Below are the code and all the weights of a small trained network. Each question names an input and a target symbol and asks about switching units off, where a switched-off unit gives its printed mean instead of its output.

import numpy as np


def w(rows, s, z=0):
    codes = np.array(rows[::2]) - 128.0
    scale = np.full(codes.shape[1], s)
    scale[-1] = z or s
    return codes * scale


def f(y):
    return y / 2 * (1 + np.tanh(0.7978845608 * (y + 0.044715 * y**3)))


def softmax(a):
    e = np.exp(a - a.max(-1, keepdims=True))
    return e / e.sum(-1, keepdims=True)


def log_softmax(a):
    a = a - a.max(-1, keepdims=True)
    return a - np.log(np.exp(a).sum(-1, keepdims=True))


def net(x, mask):
    ids = ['ΓΞΣΨαδζλπτφ'.index(c) for c in x.split()]
    T = len(ids)
    res = E[ids] + P[:T]
    u = 0
    for l in range(3):
        r = res
        for j in range(2):
            rows = slice(2 * j, 2 * j + 2)
            q, k, v = (r @ M[l][rows].T for M in (Q, K, V))
            z = softmax(np.where(np.tri(T) > 0, q @ k.T / 2**0.5, -1e9)) @ v
            o = O[l][rows]
            res = res + np.where(mask[u + j], z, o[:, -1]) @ o[:, :-1]
        u += 2
        y = f(res @ A[l][:, :-1].T + A[l][:, -1])
        res = res + np.where(mask[u : u + 8], y, B[l][:, -1]) @ B[l][:, :-1]
        u += 8
    return log_softmax(res[-1] @ U[:, :-1].T + U[:, -1])


Q, K, V, O, A, B = {}, {}, {}, {}, {}, {}
E = w([
[84,126,178],'Γ',
[56,172,176],'Ξ',
[103,61,212],'Σ',
[47,74,174],'Ψ',
[69,120,77],'α',
[105,197,144],'δ',
[235,24,252],'ζ',
[245,203,135],'λ',
[155,144,79],'π',
[75,59,139],'τ',
[102,183,41],'φ',
],0.0039)
P = w([
[107,206,235],'0',
[121,7,87],'1',
[138,38,90],'2',
[145,34,103],'3',
[155,47,117],'4',
[169,52,121],'5',
[176,60,128],'6',
[170,67,131],'7',
[175,71,147],'8',
[182,79,152],'9',
[193,77,139],'10',
[207,86,140],'11',
[198,85,154],'12',
],0.0019)
Q[0] = w([
[187,113,100],'L0H0',
[48,84,137],'L0H0',
[197,157,144],'L0H1',
[148,101,253],'L0H1',
],0.032)
K[0] = w([
[163,3,167],'L0H0',
[15,227,137],'L0H0',
[243,174,68],'L0H1',
[224,213,231],'L0H1',
],0.021)
V[0] = w([
[150,97,183],'L0H0',
[177,74,238],'L0H0',
[254,185,69],'L0H1',
[107,199,195],'L0H1',
],0.0066)
O[0] = w([
[158,163,172,195],'L0H0',
[187,201,210,254],'L0H0',
[253,142,68,30],'L0H1',
[154,154,233,137],'L0H1',
],0.0054,0.00072)
A[0] = w([
[159,197,160,170],'L0N0',
[88,146,230,205],'L0N1',
[130,85,135,234],'L0N2',
[248,41,191,176],'L0N3',
[121,129,147,204],'L0N4',
[137,104,122,231],'L0N5',
[128,112,121,19],'L0N6',
[117,86,89,3],'L0N7',
],0.013,0.0019)
B[0] = w([
[215,136,66,167],'L0N0',
[54,197,38,244],'L0N1',
[54,139,117,199],'L0N2',
[112,14,1,249],'L0N3',
[105,135,84,176],'L0N4',
[71,150,103,182],'L0N5',
[137,122,177,89],'L0N6',
[161,165,216,87],'L0N7',
],0.013,0.0022)
Q[1] = w([
[192,126,116],'L1H0',
[144,156,91],'L1H0',
[171,43,251],'L1H1',
[86,142,89],'L1H1',
],0.024)
K[1] = w([
[27,137,149],'L1H0',
[126,65,134],'L1H0',
[48,93,252],'L1H1',
[143,124,83],'L1H1',
],0.017)
V[1] = w([
[251,177,93],'L1H0',
[2,70,156],'L1H0',
[232,249,197],'L1H1',
[43,237,231],'L1H1',
],0.006)
O[1] = w([
[217,121,65,116],'L1H0',
[28,123,196,146],'L1H0',
[253,125,52,20],'L1H1',
[148,221,35,6],'L1H1',
],0.006,0.014)
A[1] = w([
[173,148,186,8],'L1N0',
[71,149,13,68],'L1N1',
[110,254,144,143],'L1N2',
[162,147,137,22],'L1N3',
[182,148,101,126],'L1N4',
[180,163,194,4],'L1N5',
[134,46,97,133],'L1N6',
[74,116,90,77],'L1N7',
],0.0087,0.0034)
B[1] = w([
[172,133,216,97],'L1N0',
[176,109,250,201],'L1N1',
[165,227,70,179],'L1N2',
[172,122,169,98],'L1N3',
[164,60,135,110],'L1N4',
[199,140,241,99],'L1N5',
[100,185,147,247],'L1N6',
[170,139,174,252],'L1N7',
],0.016,0.0044)
Q[2] = w([
[19,249,168],'L2H0',
[245,175,159],'L2H0',
[156,43,191],'L2H1',
[215,170,148],'L2H1',
],0.013)
K[2] = w([
[231,213,173],'L2H0',
[5,156,158],'L2H0',
[175,90,185],'L2H1',
[25,113,155],'L2H1',
],0.014)
V[2] = w([
[254,24,51],'L2H0',
[14,83,1],'L2H0',
[115,92,253],'L2H1',
[241,118,166],'L2H1',
],0.0094)
O[2] = w([
[4,130,122,32],'L2H0',
[140,223,172,6],'L2H0',
[158,68,171,131],'L2H1',
[67,81,134,142],'L2H1',
],0.012,0.024)
A[2] = w([
[115,94,247,8],'L2N0',
[74,106,161,6],'L2N1',
[105,201,98,157],'L2N2',
[169,81,124,7],'L2N3',
[173,131,177,140],'L2N4',
[151,131,49,64],'L2N5',
[91,100,72,175],'L2N6',
[154,93,115,9],'L2N7',
],0.011,0.0015)
B[2] = w([
[73,139,8,209],'L2N0',
[189,139,193,185],'L2N1',
[134,211,212,150],'L2N2',
[118,153,211,254],'L2N3',
[159,45,129,181],'L2N4',
[112,217,123,171],'L2N5',
[38,130,179,183],'L2N6',
[97,159,170,215],'L2N7',
],0.015,0.024)
U = w([
[118,136,153,252],'Γ',
[103,128,184,182],'Ξ',
[129,108,171,96],'Σ',
[173,105,208,51],'Ψ',
[233,143,5,185],'α',
[27,81,45,135],'δ',
[170,15,55,49],'ζ',
[82,224,161,2],'λ',
[104,255,71,94],'π',
[211,104,133,93],'τ',
[127,249,58,129],'φ',
],0.0027,0.0089)

Each question gives the input, a string of symbols that net reads in full, and the target symbol t.
The units are the heads (2 rows each of Q, K, V and O) and the neurons (one row each of A and B). Each row of codes is followed by its name. A weight is (code - 128) times the scale printed after its matrix; where a second scale follows, it is the last column's (O, A, B and U).
mask holds one flag per unit, layer by layer, with each layer's heads first. A switched-off unit (its flag False) gives its mean, the last column of its rows in O or B, instead of its output. The means were averaged over made-up inputs and are rounded, as every weight is.
A unit's drop is (log p(t) with every unit on - log p(t) with that unit switched off) / (log p(t) with every unit on - log p(t) with every unit switched off).
The circuit of an input: a set's keep is (log p(t) with only the set's units on - log p(t) with every unit switched off) / (log p(t) with every unit on - log p(t) with every unit switched off). Starting from the 12 units with the biggest drops (on a tie, the unit counted first), units are removed one at a time, each time the one whose removal leaves the highest keep (on an exact tie, the one counted first), for as long as the keep stays at least 0.8.
units of the circuit, in order: the units of the circuit, biggest drop first
unit that matters most: the unit with the biggest drop
k most important neurons: the k neurons with the biggest drops, biggest first
top k neurons in layer l: the k neurons of layer l with the biggest drops, biggest first
which heads matter: for each layer, one digit per head in row order, 1 if its drop is at least 0.15 and else 0, layers parted by /
input α α φ Ψ α Ψ ζ, target δ: 2 most important neurons	L0N3, L2N0
input λ Σ δ φ α τ Ξ φ π α Ψ, target λ: 2 most important neurons	L0N0, L0N3
input δ ζ τ, target δ: unit that matters most	L1N1
input δ Ξ λ α α, target δ: which heads matter	00 / 11 / 11
input α λ Ξ δ π Σ Ψ δ δ φ π ζ φ, target δ: units of the circuit, in order	L0N3, L1H1, L2N0
input δ τ τ Σ Ψ λ τ Ψ λ ζ Γ Ξ, target δ: units of the circuit, in order	L1H1, L0N3, L2N0, L0H1
input δ φ δ Γ α λ, target δ: 4 most important neurons	L1N1, L0N1, L2N3, L0N3
input Ψ Γ α π τ, target Ψ: 2 most important neurons	L1N1, L0N1
input δ δ Γ α δ Ξ Σ Σ, target δ: which heads matter	00 / 01 / 11
input δ φ Ψ π ζ Ψ, target δ: which heads matter	00 / 01 / 00
input δ ζ φ δ Ψ α τ Γ, target δ: which heads matter	00 / 01 / 00
input λ δ Ξ π π Γ τ, target λ: which heads matter	01 / 11 / 11
input ζ δ ζ, target ζ: 4 most important neurons	L2N0, L0N3, L2N4, L1N6
input δ Σ π τ Ξ φ φ ζ, target δ: unit that matters most	L1N1
input ζ Ξ φ, target δ: 3 most important neurons	L2N0, L0N0, L0N1
input Ψ π Γ π φ Ξ Ψ Γ α Ψ Ψ, target Ψ: which heads matter	01 / 11 / 10
input δ Ψ α α Γ δ Ξ π, target δ: 2 most important neurons	L1N1, L0N1
input Ψ Ψ τ, target Ψ: top 3 neurons in layer 1	L1N1, L1N2, L1N7
input δ π λ Ξ Ψ α ζ τ α, target δ: 4 most important neurons	L1N1, L0N3, L2N0, L2N3
input ζ π τ Γ α π δ Γ Ψ, target δ: 2 most important neurons	L2N0, L0N0
input Ψ Σ Ξ Γ, target Ψ: 4 most important neurons	L1N1, L0N1, L2N0, L2N3
input δ δ α δ τ Ψ λ α ζ δ, target δ: unit that matters most	L1H1
